Below are the code and all the weights of a small trained network. Each question names an input and a class and asks about switching units off, where a switched-off unit gives its printed mean instead of its output.

import numpy as np


def w(rows, s, z=0):
    codes = np.array(rows[::2]) - 128.0
    scale = np.full(codes.shape[1], s)
    scale[-1] = z or s
    return codes * scale


def norm(h):
    return h / np.sqrt((h * h).mean(-1, keepdims=True) + 1e-5)


def f(y):
    return y / 2 * (1 + np.tanh(0.7978845608 * (y + 0.044715 * y**3)))


def log_softmax(a):
    a = a - a.max(-1, keepdims=True)
    return a - np.log(np.exp(a).sum(-1, keepdims=True))


def net(x, mask):
    res = np.array(x, float).reshape(1, 7) / 4 @ E
    u = 0
    for l in range(2):
        y = f(norm(res) @ A[l][:, :-1].T + A[l][:, -1])
        res = res + np.where(mask[u : u + 13], y, B[l][:, -1]) @ B[l][:, :-1]
        u += 13
    return log_softmax(norm(res)[-1] @ U[:, :-1].T + U[:, -1])


A, B = {}, {}
E = w([
[92,94,168,30,52,99,128,46,73],'x0',
[164,95,125,149,124,95,141,100,161],'x1',
[56,80,141,153,124,92,188,184,119],'x2',
[84,99,175,84,192,47,24,175,200],'x3',
[154,83,64,132,51,136,49,174,97],'x4',
[133,125,128,129,128,125,130,127,130],'x5',
[127,229,255,183,67,90,99,177,92],'x6',
],0.0062)
A[0] = w([
[180,134,144,104,185,169,80,45,88,58],'0.n1',
[98,41,73,90,168,203,156,146,174,89],'0.n2',
[196,218,130,104,173,171,67,28,155,44],'0.n3',
[119,129,137,209,156,168,116,117,210,5],'0.n4',
[49,118,154,123,116,135,254,172,219,120],'0.n5',
[85,169,153,113,171,193,203,174,63,196],'0.n6',
[57,178,158,121,254,93,120,52,143,134],'0.n7',
[168,73,73,144,118,98,10,180,40,94],'0.n8',
[19,59,159,188,98,109,163,151,109,149],'0.n9',
[165,218,116,91,75,173,49,85,219,132],'0.n10',
[135,111,44,74,225,117,139,125,95,24],'0.n11',
[154,139,124,209,178,115,108,194,123,134],'0.n12',
[71,114,116,26,14,149,101,89,140,20],'0.n13',
],0.007,0.0018)
B[0] = w([
[156,42,121,126,128,106,137,153,72,174],'0.n1',
[128,91,164,219,115,119,81,148,82,253],'0.n2',
[159,131,124,96,185,108,192,234,73,207],'0.n3',
[119,178,120,96,114,173,144,138,124,157],'0.n4',
[196,137,73,93,140,94,127,191,53,214],'0.n5',
[172,109,126,133,122,106,159,104,155,214],'0.n6',
[171,187,77,97,113,67,137,75,125,231],'0.n7',
[104,238,55,95,120,1,208,93,126,218],'0.n8',
[234,57,151,136,140,150,81,180,116,201],'0.n9',
[159,17,178,187,145,124,130,205,103,193],'0.n10',
[36,158,167,215,196,118,115,75,123,206],'0.n11',
[79,107,169,106,111,164,126,105,214,210],'0.n12',
[120,91,153,108,135,136,158,123,181,225],'0.n13',
],0.0076,0.0041)
A[1] = w([
[130,137,108,208,123,209,203,89,78,144],'1.n1',
[140,189,66,206,162,175,124,191,172,119],'1.n2',
[104,109,124,73,173,77,83,217,176,119],'1.n3',
[97,67,63,84,200,118,176,76,115,167],'1.n4',
[96,120,178,94,206,59,33,130,152,158],'1.n5',
[116,77,171,150,94,91,151,31,49,143],'1.n6',
[83,90,50,143,41,115,144,200,130,96],'1.n7',
[179,82,81,175,89,111,167,154,115,102],'1.n8',
[178,214,170,178,189,150,187,144,194,252],'1.n9',
[142,122,36,174,110,83,200,34,109,145],'1.n10',
[125,85,254,43,97,83,124,62,47,154],'1.n11',
[165,122,151,160,75,201,228,148,88,114],'1.n12',
[144,197,242,156,62,90,157,180,123,136],'1.n13',
],0.0068,0.0048)
B[1] = w([
[97,102,183,122,121,71,46,48,129,197],'1.n1',
[82,55,181,1,29,163,237,178,189,188],'1.n2',
[208,169,214,81,130,189,211,44,48,188],'1.n3',
[123,180,123,219,92,147,92,238,104,216],'1.n4',
[146,137,165,148,71,190,104,26,115,215],'1.n5',
[93,94,104,95,139,140,118,190,184,202],'1.n6',
[199,179,120,75,228,104,151,126,91,154],'1.n7',
[131,132,181,100,175,169,165,81,90,181],'1.n8',
[86,88,57,97,66,96,91,142,132,255],'1.n9',
[122,209,135,120,138,124,98,146,153,212],'1.n10',
[86,130,82,129,103,165,182,174,211,230],'1.n11',
[165,189,220,91,140,112,75,42,154,206],'1.n12',
[84,83,11,231,251,168,90,146,86,216],'1.n13',
],0.0069,0.0068)
U = w([
[38,73,150,71,47,188,153,212,243,220],'0',
[42,95,93,255,158,146,14,163,111,219],'1',
[198,71,180,104,157,134,145,213,51,74],'2',
[130,185,224,106,86,131,51,27,142,2],'3',
[106,232,62,92,125,29,128,179,120,127],'4',
],0.014,0.0016)

Each question gives the input, the list of numbers given to net, and the class t.
The units are the neurons (one row each of A and B). Each row of codes is followed by its name. A weight is (code - 128) times the scale printed after its matrix; where a second scale follows, it is the last column's (A, B and U).
mask holds one flag per neuron, layer by layer. A switched-off neuron (its flag False) gives its mean, the last column of its row in B, instead of its output. The means were averaged over made-up inputs and are rounded, as every weight is.
A unit's drop is (log p(t) with every unit on - log p(t) with that unit switched off) / (log p(t) with every unit on - log p(t) with every unit switched off).
The circuit of an input: a set's keep is (log p(t) with only the set's units on - log p(t) with every unit switched off) / (log p(t) with every unit on - log p(t) with every unit switched off). Starting from the 12 units with the biggest drops (on a tie, the unit counted first), units are removed one at a time, each time the one whose removal leaves the highest keep (on an exact tie, the one counted first), for as long as the keep stays at least 0.8.
circuit, biggest first: the units of the circuit, biggest drop first
top k neurons: the k neurons with the biggest drops, biggest first
top k neurons in layer l: the k neurons of layer l with the biggest drops, biggest first
input [-1,4,5,7,6,5,3], class 3: circuit, biggest first : 1.n3, 1.n5
input [0,0,7,7,6,7,-1], class 2: circuit, biggest first : 1.n3
input [8,-7,-1,7,2,-2,7], class 0: top 2 neurons in layer 1 : 1.n11, 1.n12
input [-6,-1,4,-3,0,0,-4], class 0: top 2 neurons : 1.n2, 1.n13
input [-3,5,0,-6,7,-3,-1], class 4: top 2 neurons : 0.n8, 1.n5
input [1,-4,1,0,-2,-5,3], class 1: top 3 neurons : 1.n13, 0.n8, 1.n2
input [4,3,-5,6,3,8,-5], class 3: top 3 neurons in layer 1 : 1.n5, 1.n13, 1.n3
input [5,6,-2,0,-7,5,-6], class 4: top 3 neurons : 0.n7, 1.n13, 1.n10
input [1,1,0,2,-4,4,-4], class 1: top 3 neurons : 0.n11, 0.n2, 0.n8
input [6,-2,-1,4,-4,2,1], class 0: top 2 neurons : 1.n11, 0.n8
input [-6,-7,1,1,5,2,-6], class 0: top 2 neurons in layer 1 : 1.n2, 1.n13
input [7,-8,-7,-4,8,6,3], class 4: top 2 neurons in layer 0 : 0.n8, 0.n12
input [-4,7,1,-5,1,5,4], class 3: top 4 neurons : 1.n12, 1.n1, 1.n11, 1.n6
input [-3,6,8,-8,1,4,-7], class 2: top 2 neurons in layer 1 : 1.n13, 1.n8
input [0,-1,-6,1,-8,5,-5], class 4: circuit, biggest first : 0.n7
input [-6,-4,-7,-6,3,-3,-3], class 2: top 4 neurons in layer 1 : 1.n11, 1.n6, 1.n8, 1.n5
input [2,8,-5,-2,-8,8,-6], class 4: top 3 neurons : 0.n7, 1.n13, 0.n3
input [-3,-4,-4,8,8,7,-6], class 3: circuit, biggest first : 1.n5, 1.n3
input [-2,-3,-8,8,2,8,3], class 2: top 2 neurons : 0.n10, 0.n3
input [-5,-1,-5,-8,7,-8,4], class 3: top neuron in layer 1 : 1.n12
input [-7,-7,5,-4,3,-8,6], class 0: top 2 neurons : 1.n2, 0.n2
input [-2,4,5,1,-8,-8,8], class 1: top 2 neurons : 1.n13, 0.n8
input [-1,-7,5,7,-7,7,-2], class 3: top 2 neurons in layer 1 : 1.n5, 1.n3
input [5,-6,-6,-5,-5,1,-2], class 2: top 3 neurons in layer 0 : 0.n3, 0.n1, 0.n12
input [6,-8,4,-3,0,-1,-7], class 1: top 2 neurons in layer 0 : 0.n11, 0.n2
input [0,8,-1,-5,-3,0,-5], class 1: top 2 neurons in layer 1 : 1.n4, 1.n3
input [3,6,1,1,2,6,7], class 1: circuit, biggest first : 1.n13
input [-6,-2,2,6,1,-6,-2], class 0: top 2 neurons : 1.n2, 1.n12
input [2,3,2,4,7,2,-8], class 1: top 2 neurons : 0.n2, 0.n11
